W =
[[-1.86 -2.18 -3.32 -2.67 +1.57 +2.98 +3.37 +0.48 -3.27 -0.26]
 [+4.25 +2.24 +2.02 +2.30 -0.47 +1.65 +1.40 -4.42 +2.21 -2.11]
 [-1.28 -4.20 -4.36 -4.74 +4.81 -6.34 -6.42 +5.43 -4.50 +3.04]
 [-1.56 +1.19 +1.74 +1.75 -0.46 -0.16 +0.71 -2.97 +1.81 -1.95]
 [+0.53 -1.55 -1.34 -1.69 +6.01 -4.15 -4.75 +3.30 -1.66 -1.13]
 [+0.58 +5.84 +4.97 +6.03 +0.84 -3.56 -3.15 -2.59 +4.68 -2.62]
 [-0.46 +1.03 -0.48 +0.35 +1.00 -2.31 -2.59 +3.30 -0.77 +1.85]
 [-0.65 +0.70 +0.63 +0.91 +4.41 +0.32 +0.40 -0.86 +0.40 -4.33]]
Report the third entry on the main diagonal.
-4.36
The entry directly below -4.74 is +1.75
The third entry in reading order: -3.32
Report the largest entry in the first row.
+3.37
The entry in the top-left corner is -1.86
The entry just right of +1.57 -> +2.98
Report the entry just right of +2.30.
-0.47
The entry directly above -6.34 is +1.65
Report the bottom entry of the column that holds the smallest entry.
+0.40
The entry just right of +5.43 is -4.50
The bottom-right entry -> -4.33
The entry just left of -0.47: +2.30
Report the 3rd entry on the diagonal from the top-right corner.
+5.43
The entry just right of +1.03 is -0.48
The bottom entry of the column that holds the largest entry is +0.91
Report the fourth entry, reading row by row.
-2.67
The top-right entry: -0.26
The entry just right of +0.35 -> +1.00
The 2nd entry in reading order -> -2.18
Report the second entry on the main diagonal.
+2.24
Report the 3rd smallest entry.
-4.75
The entry just right of -0.48 is +0.35
Report the third largest entry.
+5.84
Report the 2nd entry on the diagonal from the top-right corner.
+2.21
The maximum: +6.03
The entry directly above the smallest entry is +1.40
Report the bottom-left entry.
-0.65
The entry directly below -4.15 is -3.56
The second largest entry -> +6.01
The entry directly below +0.58 is -0.46

x = +5.33	-1.80	-2.68	-7.46	-7.09	+3.79	-6.64	+4.12	+5.19	-0.36	-1.12	+4.20	+3.53
Read off the entry at the centre.
A: -6.64
The entry just right of the centre entry is +4.12
The entry just left of +3.53 is +4.20
The entry just left of -7.46: -2.68
Read off the entry just left of the centre entry.
A: +3.79
The median of all entries: -0.36
Read off the entry just right of the smallest entry.
A: -7.09

m =
[[0.69, -0.43, -0.63, -0.29, -0.18, 0.39, 0.52],
 [-2.30, 2.09, -0.15, 2.35, 2.18, -1.05, -1.04],
 [-0.62, 1.15, 0.33, 0.89, 0.10, 1.08, 1.10]]
Indices start at 1.
The entry at row 2, column 1 -> -2.30
The entry in the bottom-left corner -> -0.62
Report the entry just right of 0.69.
A: -0.43
Report the entry in the top-left corner.
A: 0.69
The entry at row 1, column 3 is -0.63
The entry in row 2 and column 3 -> -0.15
Report the bottom-right entry.
A: 1.10
Report the entry just left of 0.39.
A: -0.18
The entry in the top-right corner -> 0.52
The entry directly above 0.10 is 2.18
Report the bottom entry of the column that holds the largest entry.
A: 0.89
Report the median entry.
A: 0.33
The centre entry: 2.35
The entry just left of 1.10 is 1.08
Report the entry just left of -1.04.
A: -1.05

a =
[[-0.42 +1.46 -0.82 +1.89 -1.80 -2.78]
 [+0.77 -0.96 +0.94 +1.61 +1.84 +1.69]
 [+1.20 -0.84 -0.68 +0.70 -0.02 -0.87]
 [-1.63 -5.02 +3.52 +5.70 +3.23 +2.17]
 [-2.37 +2.40 +1.13 -0.47 -0.86 -0.58]
 [+1.78 -2.91 -1.05 +6.39 -1.58 -2.07]
 [-2.16 +1.11 +1.64 +0.15 +0.35 +1.04]
 [+1.94 -6.96 +0.59 +6.18 +1.11 -0.22]
 [+0.63 -1.74 +1.56 +2.65 +2.26 +1.66]
 [-1.31 +0.12 +0.30 -0.10 +1.83 +1.92]
 [-1.15 +1.32 -0.96 +2.73 -4.03 -3.23]
 [+1.12 -7.39 +2.87 +3.96 +4.90 +3.57]
 [+1.87 -2.96 -0.94 +7.63 -3.30 -5.00]
 [+2.19 -0.01 -1.84 -0.12 -0.11 -0.53]]
Indices start at 1.
Give the entry directly above -2.07.
Answer: -0.58
The entry in the top-right corner: -2.78
Give the entry directly below +1.84.
Answer: -0.02
Give the entry in row 1 and column 1.
Answer: -0.42
The entry at row 2, column 2: -0.96
Give the top entry of the column that holds the largest entry.
Answer: +1.89
Give the bottom entry of the column that holds the largest entry.
Answer: -0.12
The entry in the bottom-right corner: -0.53
The largest entry is +7.63
Give the entry just left of +2.65.
Answer: +1.56
The entry in row 1 and column 2 is +1.46
Give the entry just left of -0.84.
Answer: +1.20
The entry directly above -0.02 is +1.84
Give the bottom-left entry.
Answer: +2.19
Give the entry directly below +1.89.
Answer: +1.61
Give the entry just right of +1.46.
Answer: -0.82
The entry directly below +1.66 is +1.92
Give the entry at row 2, column 1.
Answer: +0.77
Give the entry directly above the smallest entry.
Answer: +1.32
The entry just right of +1.32: -0.96
The entry just left of -0.22: +1.11
The minimum -> -7.39
The entry at row 3, column 3 is -0.68
Give the entry just right of the smallest entry.
Answer: +2.87
Give the entry directly above +7.63.
Answer: +3.96
Give the entry just left of the largest entry.
Answer: -0.94
The bottom entry of the column that holds the smallest entry -> -0.01

X = ((+0.10, -3.64, -0.69, -1.88, -7.70, +0.13, -1.88, -2.78, +6.75, +6.50, -0.25, -0.57), (-0.70, -4.85, +1.30, -0.89, -3.59, -0.19, -1.61, -1.77, +4.18, +6.61, -1.55, -0.02))
Find the entry just right of -0.70.
Answer: -4.85
Find the entry just right of +6.61.
Answer: -1.55
Find the entry just right of the smallest entry.
Answer: +0.13
Find the entry just left of -0.25.
Answer: +6.50
Find the entry just left of the largest entry.
Answer: -2.78
Find the entry just right of -0.69.
Answer: -1.88
The entry just right of -3.59 is -0.19
Find the entry just left of -4.85.
Answer: -0.70
The entry just left of -3.59 -> -0.89
Find the entry just left of +6.50.
Answer: +6.75
The entry just left of +0.13 -> -7.70
Find the entry just left of -1.55.
Answer: +6.61

A =
array([-0.098, -0.130, -0.066, -0.197,  0.160, -0.077, -0.104, -0.082,
        0.084, -0.087, -0.098])
The maximum -> 0.160
The entry just right of 0.160 is -0.077
The entry just right of the centre entry -> -0.104
Read off the entry just left of -0.130.
Answer: -0.098

Questions about the table below.
1) The entry just left of 6917?
2) The entry just left of the smallest entry?
3) The entry just left of 6668?
4) The entry just right of the smallest entry?
5) The entry just right of 7408?
((7327, 7378, 3696, 5005, 7444, 6668, 3889, 7379, 7079, 7267, 7466, 6851, 7426, 7784, 7321), (6568, 6482, 7480, 4876, 6427, 7746, 7666, 6466, 6713, 3625, 6371, 7021, 6408, 3747, 6575), (7484, 7543, 3571, 4988, 7592, 6341, 3676, 7539, 7314, 6860, 7612, 7068, 7585, 7408, 7484), (7670, 7853, 5679, 8212, 7909, 3858, 4931, 7821, 7606, 7755, 7977, 6953, 7938, 7576, 7682), (6717, 6684, 3170, 2928, 6680, 6168, 3292, 6681, 6700, 3564, 6660, 6697, 6659, 4068, 6720), (6795, 6721, 6917, 4279, 6679, 7836, 7167, 6707, 6888, 3768, 6629, 7147, 6659, 4047, 6801))
1) 6721
2) 3170
3) 7444
4) 6680
5) 7484
